Below are the code and all the weights of a small trained network. Each question names an input and a target symbol and asks about switching units off, where a switched-off unit gives its printed mean instead of its output.

import numpy as np


def w(rows, s, z=0):
    codes = np.array(rows[::2]) - 128.0
    scale = np.full(codes.shape[1], s)
    scale[-1] = z or s
    return codes * scale


def norm(h):
    return h / np.sqrt((h * h).mean(-1, keepdims=True) + 1e-5)


def f(y):
    return np.maximum(y, 0)


def softmax(a):
    e = np.exp(a - a.max(-1, keepdims=True))
    return e / e.sum(-1, keepdims=True)


def log_softmax(a):
    a = a - a.max(-1, keepdims=True)
    return a - np.log(np.exp(a).sum(-1, keepdims=True))


def net(x, mask):
    ids = ['ΓΔΘΞΦΩαβελμσ'.index(c) for c in x.split()]
    T = len(ids)
    res = E[ids] + P[:T]
    u = 0
    for l in range(2):
        q, k, v = (norm(res) @ M[l].T for M in (Q, K, V))
        z = softmax(np.where(np.tri(T) > 0, q @ k.T / 2**0.5, -1e9)) @ v
        res = res + np.where(mask[u], z, O[l][:, -1]) @ O[l][:, :-1]
        u += 1
        y = f(norm(res) @ A[l][:, :-1].T + A[l][:, -1])
        res = res + np.where(mask[u : u + 4], y, B[l][:, -1]) @ B[l][:, :-1]
        u += 4
    return log_softmax(norm(res)[-1] @ U[:, :-1].T + U[:, -1])


Q, K, V, O, A, B = {}, {}, {}, {}, {}, {}
E = w([
[131,88,239,84,178],'Γ',
[114,166,141,135,65],'Δ',
[195,116,139,70,111],'Θ',
[74,84,91,144,121],'Ξ',
[109,146,98,114,196],'Φ',
[118,116,198,90,186],'Ω',
[122,144,198,205,114],'α',
[145,178,193,199,119],'β',
[114,116,167,142,214],'ε',
[250,102,65,193,163],'λ',
[84,136,79,142,206],'μ',
[139,158,202,147,198],'σ',
],0.021)
P = w([
[151,171,176,118,185],'0',
[143,147,168,113,177],'1',
[131,141,147,135,170],'2',
[125,156,119,161,148],'3',
[143,177,192,187,85],'4',
[131,198,126,201,84],'5',
[137,86,169,156,98],'6',
[137,195,164,254,2],'7',
[140,143,177,198,12],'8',
[120,202,124,210,16],'9',
],0.0087)
Q[0] = w([
[152,95,149,132,72],'0.h1',
[140,137,66,3,85],'0.h1',
],0.018)
K[0] = w([
[110,185,153,113,122],'0.h1',
[134,127,169,158,255],'0.h1',
],0.02)
V[0] = w([
[224,199,123,91,145],'0.h1',
[214,2,88,149,162],'0.h1',
],0.0099)
O[0] = w([
[145,130,50,69,166,2],'0.h1',
[134,9,177,151,179,124],'0.h1',
],0.012,0.0074)
A[0] = w([
[111,158,141,163,242,253],'0.n1',
[1,107,119,81,94,185],'0.n2',
[75,13,43,74,68,222],'0.n3',
[134,94,120,93,9,75],'0.n4',
],0.013,0.0023)
B[0] = w([
[155,242,213,113,90,254],'0.n1',
[110,140,198,167,47,194],'0.n2',
[108,164,210,135,4,163],'0.n3',
[186,84,91,26,139,172],'0.n4',
],0.012,0.0064)
Q[1] = w([
[137,111,63,157,178],'1.h1',
[253,203,232,159,105],'1.h1',
],0.017)
K[1] = w([
[114,167,144,125,178],'1.h1',
[197,75,62,162,2],'1.h1',
],0.015)
V[1] = w([
[144,42,61,98,118],'1.h1',
[1,143,129,38,62],'1.h1',
],0.018)
O[1] = w([
[169,152,186,139,92,2],'1.h1',
[77,117,141,11,7,62],'1.h1',
],0.019,0.0099)
A[1] = w([
[249,156,206,143,97,131],'1.n1',
[121,81,117,64,138,7],'1.n2',
[170,201,84,137,167,187],'1.n3',
[23,84,236,185,84,131],'1.n4',
],0.021,0.0021)
B[1] = w([
[138,57,55,24,83,164],'1.n1',
[74,41,141,149,118,140],'1.n2',
[180,93,160,126,54,171],'1.n3',
[134,116,205,170,8,252],'1.n4',
],0.017,0.022)
U = w([
[53,52,157,73,181,182],'Γ',
[115,146,136,131,138,3],'Δ',
[205,61,106,7,122,106],'Θ',
[99,148,224,203,28,154],'Ξ',
[123,180,103,85,145,102],'Φ',
[102,126,140,88,165,85],'Ω',
[48,185,56,166,117,112],'α',
[217,191,37,128,47,62],'β',
[171,229,213,59,161,117],'ε',
[203,125,149,205,203,233],'λ',
[93,254,108,102,145,160],'μ',
[183,229,175,75,136,64],'σ',
],0.0085,0.004)

Each question gives the input, a string of symbols that net reads in full, and the target symbol t.
The units are the heads (2 rows each of Q, K, V and O) and the neurons (one row each of A and B). Each row of codes is followed by its name. A weight is (code - 128) times the scale printed after its matrix; where a second scale follows, it is the last column's (O, A, B and U).
mask holds one flag per unit, layer by layer, with each layer's heads first. A switched-off unit (its flag False) gives its mean, the last column of its rows in O or B, instead of its output. The means were averaged over made-up inputs and are rounded, as every weight is.
A unit's drop is (log p(t) with every unit on - log p(t) with that unit switched off) / (log p(t) with every unit on - log p(t) with every unit switched off).
The circuit of an input: a set's keep is (log p(t) with only the set's units on - log p(t) with every unit switched off) / (log p(t) with every unit on - log p(t) with every unit switched off). Starting from all 10 units, units are removed one at a time, each time the one whose removal leaves the highest keep (on an exact tie, the one counted first), for as long as the keep stays at least 0.8.
units of the circuit, in order: the units of the circuit, biggest drop first
most important unit: the unit with the biggest drop
k most important neurons: the k neurons with the biggest drops, biggest first
k most important neurons of layer l: the k neurons of layer l with the biggest drops, biggest first
drop of u: that unit's drop, to one decimal
input ε Γ λ Ξ Γ μ Θ Γ, target Θ: most important unit	1.n1
input Ω Θ Γ λ Θ μ, target Θ: 3 most important neurons	(1.n1; 0.n1; 1.n4)
input Ξ Δ Ξ Ξ λ, target β: units of the circuit, in order	(0.h1; 1.n4)
input λ Ξ Ξ λ Ξ Δ λ, target β: 3 most important neurons of layer 1	(1.n3; 1.n4; 1.n1)
input Γ μ Γ Γ β Γ Ω β, target β: units of the circuit, in order	(0.h1; 1.n4; 1.n3; 1.h1)
input Θ σ Γ Γ λ Θ, target Θ: 2 most important neurons	(0.n1; 1.n1)
input ε λ λ Δ, target β: 3 most important neurons	(1.n4; 0.n3; 0.n1)
input α Ω Γ Γ, target Γ: units of the circuit, in order	(1.h1; 1.n4)
input Ξ Ξ α Ξ Ξ Θ Ξ Θ ε, target Θ: 3 most important neurons of layer 0	(0.n1; 0.n3; 0.n2)
input Φ λ λ λ Θ ε μ Φ μ Φ, target Θ: drop of 0.n2	0.1
input Γ α Γ ε, target ε: drop of 1.n1	0.2
input λ μ Ξ Ξ Δ λ β, target β: drop of 0.n3	0.0
input Ξ Γ Θ σ, target Θ: 2 most important neurons	(1.n1; 0.n1)
input β ε Γ μ β α, target α: most important neuron of layer 1	(1.n4)
input α Θ Γ, target Θ: 2 most important neurons of layer 1	(1.n1; 1.n4)
